[[119 139 139 122]
 [139 119 150 119]
 [141 101 110 134]
 [108 139 104 137]
 [119 146 141 126]]
:
[[139 119 150]
 [141 101 110]]

[[138 129 121 138 109]
 [131 120 127 125 151]
 [126 131 132 121 148]]
:
[[131 120 127]
 [126 131 132]]

[[130 101 131 139 108]
 [130 101 131 139 108]
 [130 101 131 139 109]
 [130 101 131 139 108]
 [130 101 132 139 108]]
:
[[130 101 131]
 [130 101 131]]

[[105 131 114]
 [150 138 141]
 [124 121 119]
 [109 108 117]
 [143 146 120]]
:
[[150 138 141]
 [124 121 119]]

[[136 121 138 117 125]
 [132 141 121 116 136]
 [125 120 137 150 123]
 [133 118 134 114 123]
 [118 129 116 129 128]]
:
[[132 141 121]
 [125 120 137]]

[[142 123 147]
 [145 123 145]
 [151 125 143]]
:
[[145 123 145]
 [151 125 143]]

[[112 116 133]
 [145 134 129]
 [157 147 125]]
:
[[145 134 129]
 [157 147 125]]
---
[[ 99 124]
 [122 142]
 [141 137]
 [116 120]
 [124 122]]
:
[[ 99 124]
 [122 142]]

[[143 143 131 125 152]
 [139 136 140 134 138]
 [113 112 123 131 102]]
:
[[143 143]
 [139 136]]

[[109 138 114]
 [148 138 141]
 [125 154 125]
 [107 127 113]]
:
[[109 138]
 [148 138]]

[[129 132 104 114 120]
 [119 119 134 130 130]]
:
[[129 132]
 [119 119]]

[[132 115 149 156 104]
 [117 122 101 107 142]
 [108 157 136 131 110]
 [153  99 154 118 103]
 [136  99 132 152 130]]
:
[[132 115]
 [117 122]]

[[142 126]
 [107 126]
 [114 134]
 [105 116]]
:
[[142 126]
 [107 126]]

[[120 115 110 144 134]
 [142 116 129 156 138]
 [150 132 106 130 124]
 [134 131 140 120 124]
 [122 130 144 152 133]]
:
[[120 115]
 [142 116]]
---
[[155 134 130 121 132 129 128 128 134 110 122]
 [134 128 112 124 143 134 113 130 127 129 130]
 [134 124 116 129 150 126 114 128 132 128 123]
 [123 122 132 133 128 122 131 126 130 132 128]]
:
[[123 134 134 155]
 [122 124 128 134]
 [132 116 112 130]
 [133 129 124 121]
 [128 150 143 132]
 [122 126 134 129]
 [131 114 113 128]
 [126 128 130 128]
 [130 132 127 134]
 [132 128 129 110]
 [128 123 130 122]]

[[127 123 121 132 116]
 [114 125 118 132 120]
 [137 123 125 131 118]
 [130 121 123 134 120]
 [127 119 119 134 128]
 [121 126 119 131 129]
 [122 125 123 131 100]
 [127 121 120 133 119]
 [135 117 120 132 109]
 [134 123 122 131 123]]
:
[[134 135 127 122 121 127 130 137 114 127]
 [123 117 121 125 126 119 121 123 125 123]
 [122 120 120 123 119 119 123 125 118 121]
 [131 132 133 131 131 134 134 131 132 132]
 [123 109 119 100 129 128 120 118 120 116]]

[[129 129 128 130 128 128 128 129 127 128]
 [128 144 131 117 123 147 132 121 132 124]
 [128 120 123 135 133 120 123 143 123 131]
 [129 126 124 126 134 130 122 133 121 130]
 [126 122 130 130 130 122 129 129 127 131]
 [121 125 126 132 126 128 126 133 106 136]
 [128 143 132 118 123 144 132 120 135 124]
 [129 145 131 116 123 146 131 121 134 123]
 [128 131 120 123 131 136 120 133 117 131]]
:
[[128 129 128 121 126 129 128 128 129]
 [131 145 143 125 122 126 120 144 129]
 [120 131 132 126 130 124 123 131 128]
 [123 116 118 132 130 126 135 117 130]
 [131 123 123 126 130 134 133 123 128]
 [136 146 144 128 122 130 120 147 128]
 [120 131 132 126 129 122 123 132 128]
 [133 121 120 133 129 133 143 121 129]
 [117 134 135 106 127 121 123 132 127]
 [131 123 124 136 131 130 131 124 128]]

[[125 122 127 124 135 129 127 132 130 130 122 127 133 132 135 133]
 [132 132 131 131 120 127 128 123 128 125 132 130 121 124 122 125]
 [124 139 116 133 121 130 128 129 116 143 140 127 134 132 125 115]
 [123 138 114 131 123 130 128 131 111 147 139 125 137 135 127 114]
 [137 131 130 142 123 120 130 134 128 125 131 132 125 122 103 123]]
:
[[137 123 124 132 125]
 [131 138 139 132 122]
 [130 114 116 131 127]
 [142 131 133 131 124]
 [123 123 121 120 135]
 [120 130 130 127 129]
 [130 128 128 128 127]
 [134 131 129 123 132]
 [128 111 116 128 130]
 [125 147 143 125 130]
 [131 139 140 132 122]
 [132 125 127 130 127]
 [125 137 134 121 133]
 [122 135 132 124 132]
 [103 127 125 122 135]
 [123 114 115 125 133]]

[[103 147 151 132 151]
 [112 126 131 129 127]
 [120 126 124 130 122]
 [148 155 142 128 155]
 [111 105 118 134 104]
 [130 125 140 116 143]
 [123 113 127 121 122]
 [ 98 150 155 133 155]
 [147 153 141 128 153]
 [150 157 143 128 157]]
:
[[150 147  98 123 130 111 148 120 112 103]
 [157 153 150 113 125 105 155 126 126 147]
 [143 141 155 127 140 118 142 124 131 151]
 [128 128 133 121 116 134 128 130 129 132]
 [157 153 155 122 143 104 155 122 127 151]]

[[107 158 136 128 131]
 [107 151 132 123 131]
 [107 151 132 126 131]
 [107 151 132 126 131]
 [107 155 132 126 131]]
:
[[107 107 107 107 107]
 [155 151 151 151 158]
 [132 132 132 132 136]
 [126 126 126 123 128]
 [131 131 131 131 131]]

[[140 136 140 140]
 [129 146 144 135]
 [124 123  98 135]
 [114 136 151 111]
 [127 131 117 115]
 [136 105 118 140]
 [128 111 107 138]
 [122 149 147 131]
 [125 131  99 129]]
:
[[125 122 128 136 127 114 124 129 140]
 [131 149 111 105 131 136 123 146 136]
 [ 99 147 107 118 117 151  98 144 140]
 [129 131 138 140 115 111 135 135 140]]
---
[[126 126 106 147 155]
 [111 121 113 138 137]
 [123 129 128 125 120]
 [133 129 112 138 144]
 [122 116 125 130 139]]
:
[126 121 128 138 139]

[[156 119 126]
 [136 115 108]
 [151 126 137]
 [151 114 114]]
:
[156 115 137]

[[135 143]
 [131 143]
 [118 150]
 [130 143]
 [115 156]]
:
[135 143]

[[148 125 135 148 131]
 [131 114 113 105 154]
 [139 109 144 129 109]]
:
[148 114 144]

[[111 100]
 [108 121]]
:
[111 121]

[[138 114 118 143 139]
 [141 129 124 127 136]
 [128 142 133 114 125]
 [110 132 141 123 116]
 [131 108 117 150 134]]
:
[138 129 133 123 134]

[[138 143 132 100]
 [121 139 119 115]]
:
[138 139]

[[126 126 132]
 [129 142 120]
 [150 126 114]
 [134 136 118]]
:
[126 142 114]

[[131 118 127]
 [117 117 136]
 [104 122 130]]
:
[131 117 130]
---
[[127 135 124 129 130]
 [125 129 128 129 129]
 [116 131 128 128 134]
 [130 126 132 129 113]
 [126 128 135 101 137]
 [140 120 133 118 129]
 [131 127 125 133 125]
 [123 133 124 130 134]
 [127 133 123 131 131]
 [132 139 126 121 128]]
:
[[127 135 124 129 130]
 [116 131 128 128 134]
 [126 128 135 101 137]
 [131 127 125 133 125]
 [127 133 123 131 131]]

[[124 107 112 116 133 118]
 [139 110 120 123 137 118]
 [128 142 132 115 111 144]
 [117 127 116 102 116 140]
 [148 146 143 128 118 143]
 [124 112 114 115 130 122]
 [141 120 128 126 130 124]
 [141 135 142 147 134 124]
 [150 148 145 128 117 145]]
:
[[124 107 112 116 133 118]
 [128 142 132 115 111 144]
 [148 146 143 128 118 143]
 [141 120 128 126 130 124]
 [150 148 145 128 117 145]]

[[122 135 130]
 [121 152 121]]
:
[[122 135 130]]

[[111 129 130]
 [120 149 120]
 [124 126 131]
 [133 123 136]
 [120 132 119]]
:
[[111 129 130]
 [124 126 131]
 [120 132 119]]

[[147 119 134 141 109 140 107]
 [129 120 129 129 136 139 130]
 [132 118 130 130 134 139 127]
 [123 132 126 121 131 118 132]]
:
[[147 119 134 141 109 140 107]
 [132 118 130 130 134 139 127]]

[[130 139 144 126 120 130 139 132 125 121]
 [125 119 128 150 136 105 125 138 117 127]]
:
[[130 139 144 126 120 130 139 132 125 121]]

[[148 139]
 [154 132]
 [125 117]
 [139 132]
 [136 121]
 [147 138]]
:
[[148 139]
 [125 117]
 [136 121]]

[[121 129 123 132 125 139 138 124 127 125 129 125 127]
 [129 129 124 130 121 136 127 126 133 136 135 132 131]
 [133 126 129 123 129 130 127 120 130 136 137 121 119]
 [126 127 125 127 132 122 123 126 134 126 128 123 150]
 [124 120 127 140 106 121 131 133 130 146 145 138 130]
 [124 128 127 123 129 125 113 127 130 127 121 136 127]]
:
[[121 129 123 132 125 139 138 124 127 125 129 125 127]
 [133 126 129 123 129 130 127 120 130 136 137 121 119]
 [124 120 127 140 106 121 131 133 130 146 145 138 130]]
